Each row has a class, written after it.
[-102  177    2  169  -86  -80 -169  112  -46  -65 -252  154  151  215
   93   23  166  217   55  -47  -82  115 -236   27  -83  -31 -135   40
  251 -333  -32  123  128 -348] => D
[ 426 -416  -19 -388 -243 -275 -198  175   72 -117 -131  238 -122  -91
  -86  -92  -11 -132   24  178 -189  246   58   31  223  -35   56  240
  428  -79  -15 -232 -206 -156] => D
[ 216   42 -842 -257   78 -100 -385  255   94  251   68  158 -180  178
  423  -24    7   31  139  673  -56   33   25   63   22  152  239  -67
 -135  486  150  257  -82 -338] => D
[  27 -149  427  422   22  -76  189  -71  143    9  101 -114  100  -59
 -228  141   46   32  -13 -397 -100   65 -190   21  364 -288  -35  -51
    4 -130  -80  -62  -36  220] => H
[ 254  138  108  126  -43   -8  160 -237 -332 -109   43  -79 -132  109
  -58  -11  -27   29  137 -155   12  -34   82  344  -75  107   22  -98
 -113   86 -108  -45 -196   78] => H
[-281   87 -292 -216   36  259 -234 -178  142  -79   76  661   48 -217
   43  139   32  -30   66  361 -130   69  138  -83    8   95   72  138
  146  340  -80  -61   73   63] => X
[ 356   32 -136 -187  -44  280 -156 -285 -113 -154  402 -158   27   96
   21  427  -56  127   55  500   92 -259  228  -97 -266 -166  150  -24
 -180  212  -28  -25  -43  -70] => T
[-206  -58 -424 -248 -156 -136  -37  169  107 -124 -105  -38 -147   96
  160 -201 -150 -338   -4 -134 -296   78  185  144  107  156 -291  164
  270 -256   89 -153   23  156] => Z
[ 259 -188    1  310  122   13   18 -193 -314  118  130 -210  -27   47
  -70  105   30 -112  -37  -77   67  127   -8  134  -63 -247  232  105
 -206 -440    3  -68 -206  153] => R
[-286 -102  137 -145 -106 -125  150  -39  210  113   38   16   48 -299
  -23 -241   20 -312 -207 -176 -110    7  215  119  483   10  -65  148
  105 -122   78 -304  210  387] => R
[ 392 -111 -107 -109   98  -80  131 -135  243 -203   84 -264 -100  -25
 -115  247  115 -216 -191  -87   61 -142  441  174 -109 -357   36  124
   31 -264   26 -385  -24  150] => T
[  81 -342 -208 -173  140   23 -168 -245  120 -119  -37  -38 -192  -44
 -188 -281  -29 -262 -225  -16  -75  -87  548  243 -262   23   56   -1
  241  -55  -53 -457  -18  216] => W
[ 264 -245    4   10  -35 -105    4 -200  479  -28  108 -115  246 -121
  109  -60   92 -379 -356 -203 -448  170  -89   53  325 -446 -105  335
  576 -325  269 -556  172  340] => D
[-179 -286 -104  162 -116 -367   14  245  237  192   52  289  316 -285
  133   68  -78  -27 -180 -492 -305  211 -393 -104  792 -268   14  319
  387 -479   66 -110  -39   78] => Z
[ 250  352  404  282   79  102 -127  -92 -199 -107   84   45 -128  428
   21  167  429  -95  163  181  109  -18   98  481  -18 -350  -13  190
 -272 -119 -178 -389   11  -55] => T
[ 118  215 -304  128 -245   59  127 -124 -112   42 -113   60  -46 -161
   44 -197   22  170   68  113 -197  101  165  149 -212   25   45  156
   78  160   16  247   55 -169] => W
[ -79 -120   58  -95   -3    8 -122   23  231 -198  -33  426   27  -31
  -59   11  -34  -19 -141 -144  -67   -5   94  -68   44  -26  -53   24
  215  164  -38 -235 -208   56] => X
[  14  458  116  312    4  -49   49  -93  -76  189   68  240   26  -80
 -142  497  209  -61  180  -72  160  199 -110 -316  -43 -222  216 -157
 -267 -303 -297  249  268   94] => T
[  54  197  316  343   30   91   91 -313 -255 -131   24 -144  -65   91
 -156 -117  185  -55  114 -253   77   45  156  312  -74 -131  -73   34
  -94 -214   22 -409  -32  270] => R
[-267 -137  -58    4  -91  -95  175 -158  199 -129  107 -145   30 -234
 -135 -113 -236 -240 -128 -376 -162  -81  259   -9  452   76  -40  -56
  205  -48  -47 -196  145  372] => D
[ 154  272  -13  336   45  165  -78 -111  -39 -209  174  218 -176  331
   -5  253   62  -46   93  -74 -120 -148 -131   98  138 -235  -32  -31
    9  125 -201  -14   36  140] => Z
[ 338  336  361  540  -55 -121 -106  139 -223  250  -79  308   31   21
   31  -17  357  412  257  323  119  252 -395  230  121   95  241 -111
 -211   95   57  100   40 -188] => Q
[-183  -18  470   57 -166 -512  318  270  162  340  -31  226  306 -348
 -106   29   47  -53 -248 -387  -95 -113   19 -185  122  162  163  325
  107 -411   50    4   92  362] => R
[ 294 -175 -635   80   16   69  188 -138   49 -244   -7 -238 -141  -36
  191   54 -297  -87 -330 -286  280   41  102 -120   -5 -359  378 -276
 -211 -304    4 -217 -245   71] => H
[-355  156  185  -42 -101 -124  -79   79   62   47  -61  190  -30  196
  -18 -158  207 -130   30   77  -39  106  144  192  257   26 -133   79
  -70  -14 -103 -206  169  -34] => Q
[-220  149  196  369  -14  -40  -21  228  -34   -1  -84  396  -55 -122
  -18  165  -76  325  104 -387 -143  214 -379  -34  478   26 -323 -309
 -122   20  -29   67 -215    8] => H
[ 369 -237   22 -187 -153  -89  -61 -165 -255 -143 -100 -212 -302  180
 -180 -370  -69  -92 -108  322 -151  207  -87   39  115 -149  101   -9
  179  133 -180 -131   13    8] => D
[ 321  261  109  -27  -62 -110 -111  -34  128  114  104   46  111 -212
 -149  175  272  115    4  434  -28  320  -50 -345 -155 -175  122  -33
   -4  124 -226   21  462 -189] => X
[ -90  372  425  192   -4 -105   44   51  324 -191   27  489  -49   97
  -27  -17  295   46 -185 -361  -24 -275  100  414  476  -95 -193   55
   95  177  -24 -557  148  130] => Q
[ 141 -398  251  160  -57 -330  108  173  -34   30 -126  -90   20  -36
  -23  -70  -61   17 -100 -224 -169  -25 -229   74  541 -124   98  -39
  333 -250   25 -101 -150  234] => H
[  74   38   25  225   10 -189  -34  128  -98  -93 -193  213  -46   61
   23  -95   -6  198   62 -244 -148  185 -123  119  169    4  -87 -119
  131  -46   52 -240 -232  -11] => Q
[ 201  -81 -146  248 -354 -254  137 -251 -443  170   82  -26 -238  -19
 -238   15 -161  107  154 -148   54  375 -313 -141  703 -145  431 -347
  -35 -279 -238  437   32  234] => A
[ 125  246 -249 -132 -157  107  -79 -297  154 -222  134  477   37   85
   66  244   37  -19 -211   37  -15 -118  190  -69 -190  -59   -6   44
  195  -77  137 -180  -14  171] => A
[-386  380  424 -227   43 -116  128  -69  200   78   75   47  103   92
  -58  192  326  -91  119   87  138 -311  279  243  196  286 -186  -48
 -134  259  -82   -5  369  124] => D
[ 270 -434 -510 -206  132   12  -58   -9  272 -207 -113 -179 -138   38
   96 -307 -124 -215 -187  170 -202  119  289  103 -195 -178  171  144
  235  162   50 -332 -181   69] => X
[ 261   92  -71  293  346  169  -24  118  291 -299   -5 -273  137  171
  274  159  306  -55  298 -108   -5   60  343  413 -117 -423  -61  196
 -156  -68   -3 -641  -31 -213] => R
[-446 -600 -124 -488 -256 -141  155 -327 -384  159 -103   90  -27 -359
 -410 -182 -340  113  -82  272  -15  207  227 -472   68   52  340  130
   28    5  -79  124 -353  252] => Q
[  59    4  440 -350 -182  -53  -82 -341   51  149  -72  253  296  128
  -14 -255  195  307   21  -91 -334  311 -284  215 -138  -59 -240  219
  259  275   -7 -221 -105 -104] => Z
[ 259 -584 -407 -289 -131 -443 -196   10 -654  304 -206   20 -442  -13
 -127 -481 -253   -5  345  375 -331  842 -247 -179  585 -132  393 -101
  102  115 -264    8 -417  113] => A
[  85 -391 -489 -222  -64 -400 -217  335  481  -50 -293 -124 -175 -131
   60 -602  -97  -84 -158  150 -599  395   -9  329  750  171 -387 -200
  624  194  165 -126  263 -122] => D
[ 536  644 -281  247 -254 -102 -122 -229   -5  130  440  497  233 -295
  102  477  142  221  140  414 -185   92    6 -334  -46  -57  129   91
   70  411  274   86   -4  -60] => D
[-369 -462 -107 -215  124 -106   26  -32  311  133  -97 -261    4  -42
   65 -423  -90 -324 -193  -86 -259 -172  427  268  351   33   46   60
  250   63  -70 -267  107  392] => Z
[-340 -125 -555  -96   -1   74 -205 -185 -240 -100 -145  126 -297  131
 -108 -338  -97 -310 -219  347  235  206  384  -31 -403   20  344  202
 -236 -439 -127 -299  -53   71] => D
[ 491  108   93  146   15 -445 -143  266 -139  127 -119  704 -137  -86
   43  230  188   44  145   -3 -168  259   -2   94  360 -247  340  136
   70  -69 -216 -363 -319   63] => T
[   7 -500 -319 -471 -152  171  -44 -306 -304  -98  -76 -568 -131  203
  166 -362  -96 -258  148  198    9  139   25  206  233 -404  171  204
  193 -186  -12 -221 -104  -11] => T
[ 301    0  -40  313  141  123  -46   45  284 -233  125 -287  -88  230
  197  281  146  -22   -1 -200   88 -381   42  236  296 -379   38  -75
   94 -147  159 -294   50  123] => D
[ -49 -275 -190 -296 -261 -305 -145  188   -1  199 -216   54 -212 -184
  -20 -443   33    0  124  570 -148  271  262  132  637  153  339  -94
  182  294 -245  118  249  -50] => X
[-626  146   -1  237  -29 -159  134  190   61  -47 -222  433    4  -17
   99  -75  128 -341 -236  -23 -112    5  154    6  598 -148   23  275
  149 -436 -163 -184  276  311] => A
[ 312 -359   29  -32   12 -218 -276  431   50  -99   -6 -169 -275  170
   -2 -245  -49  -98   74   66 -181    5 -178  360  294   84  -56   72
  226 -203   20 -299   30   15] => T
[   3  178 -456 -120 -111   97    6  -62   83  -83 -136  -36 -234  140
  210 -197  167 -298   -7  292  113   70  274  233  -42 -129   21   37
  -76   21   71  -64   92  -95] => H
[-334  233  313  -31  116  141 -190 -274  133  -77  174   41  200  191
 -154  161  249   23 -160    1  428 -455  241  -17 -328   90  -34 -102
  -78  -60  -68 -153  284  -78] => D
[-124   54 -523 -197   17 -126  150  180  103 -129 -333 -337 -216  206
  216 -266  -84 -258  118 -144  104   86  234  134   -1  127  -15 -225
  -67   35  -81  135   37 -176] => D
[-292  -94 -282  -59  -17 -103   67 -135   83  149  134  101   39 -154
 -176  -53 -124  -90 -264   53   73   19  336   39 -307  315  166  154
 -260 -249   95  -21   -9  177] => Q
[-365 -258 -375  -56  -72 -305 -219  258 -187  340 -137 -150 -164   83
    1 -675  -58 -142  405  417 -294  449  -91  162  380  363   76    5
   47  155   -5  231  153    3] => R
[ 108 -107   29  -51  172 -209 -109  338  192  -48 -218  273 -278   90
   81 -189  166 -129 -115   24  -82  -58   29  468  448   90 -112  -54
  156  121   26 -289  -14    6] => Q
[ 190  120 -368  313   50  -18  -19 -119 -150  305  141  -23   98   -5
  345   18    6 -275 -113   19  -55  -28   46   25  -51  -66  324   96
   20 -303  134  115    5  219] => A
[-120   23 -344    6  152  204 -197  -43   45  -88   40  161 -105   82
  163  250  -37   58  -59  -54  170 -184  175   69   70  -86   29 -224
 -152  -74  -84  -67  -88  -19] => Z
[ 404  -62 -279  169  155   94  -85 -137  121 -374  -23  166 -167  184
   67   59   57 -193 -149  -55  -41   37   46  390  -85 -148  -24   78
  174 -254  150 -494 -187  236] => Z
[-516  187   23 -343 -254  -12  219  101  246  -33  -36 -120  -67  123
  -50  -71  -34 -198 -230  -29   18 -138  154 -263  -40   31 -278   40
 -131    7  -49  167  320   11] => Q
[ -61 -552  374 -611  -55  -12  161 -275 -204 -270 -272 -161 -115   85
 -229 -461 -131 -209  -78  248 -413   79  251   56  -27 -153 -117  287
  380  356 -273 -473 -247  248] => H
[-197 -337  370 -318 -105 -105  -50  345  193 -219 -451 -141 -296  341
   18 -481  115  -44   -9 -152  -95   24   31  332  518 -309 -343   -3
  201   97 -101 -389 -133 -105] => T
[ -93  196  421   99    8   47  111 -100  106  -88   75  229   68  -23
 -239  102  -66  119 -149 -465  -59  -34  -76  143 -322  245 -374  -45
 -157  -13   25  -35 -151  138] => T
[-363 -451 -168 -428 -238  -10  178   -8 -340  -15 -307   68 -352  236
   62 -356 -225 -284  150 -313  -39  214   11  430  163  130   78  369
  -58 -393   12  -74 -512  217] => Q
[ 177  -72  539  178 -261  -99 -232  114 -368  -16  -40  385 -412   58
 -231 -295   97  205  207   41 -168  277 -329  381  899  -43 -108 -100
   98  365 -263  -54 -168  -56] => X
[ 151 -237  324  412   38 -192   46   88    9 -173 -223  270 -156   49
 -168 -147  140 -147 -102 -532 -156  386 -180  313  431 -426   42  245
  151 -636  -70 -655 -198  333] => R
[-455  402 -409   69 -233   31 -157  -95   28   55  133  617   49  -64
  -57  137   92   12   95  294    5  233 -199 -350  428 -130   14    6
   -5  198 -224  396  335 -236] => Z
[ 403  338 -108  203   64  202  -76  -78 -131 -293  -88 -364 -387  538
  -19  -60  318 -281  257  402  164  -95  399  248 -602 -212  -48  -74
 -177  148 -144  -56   76 -209] => H
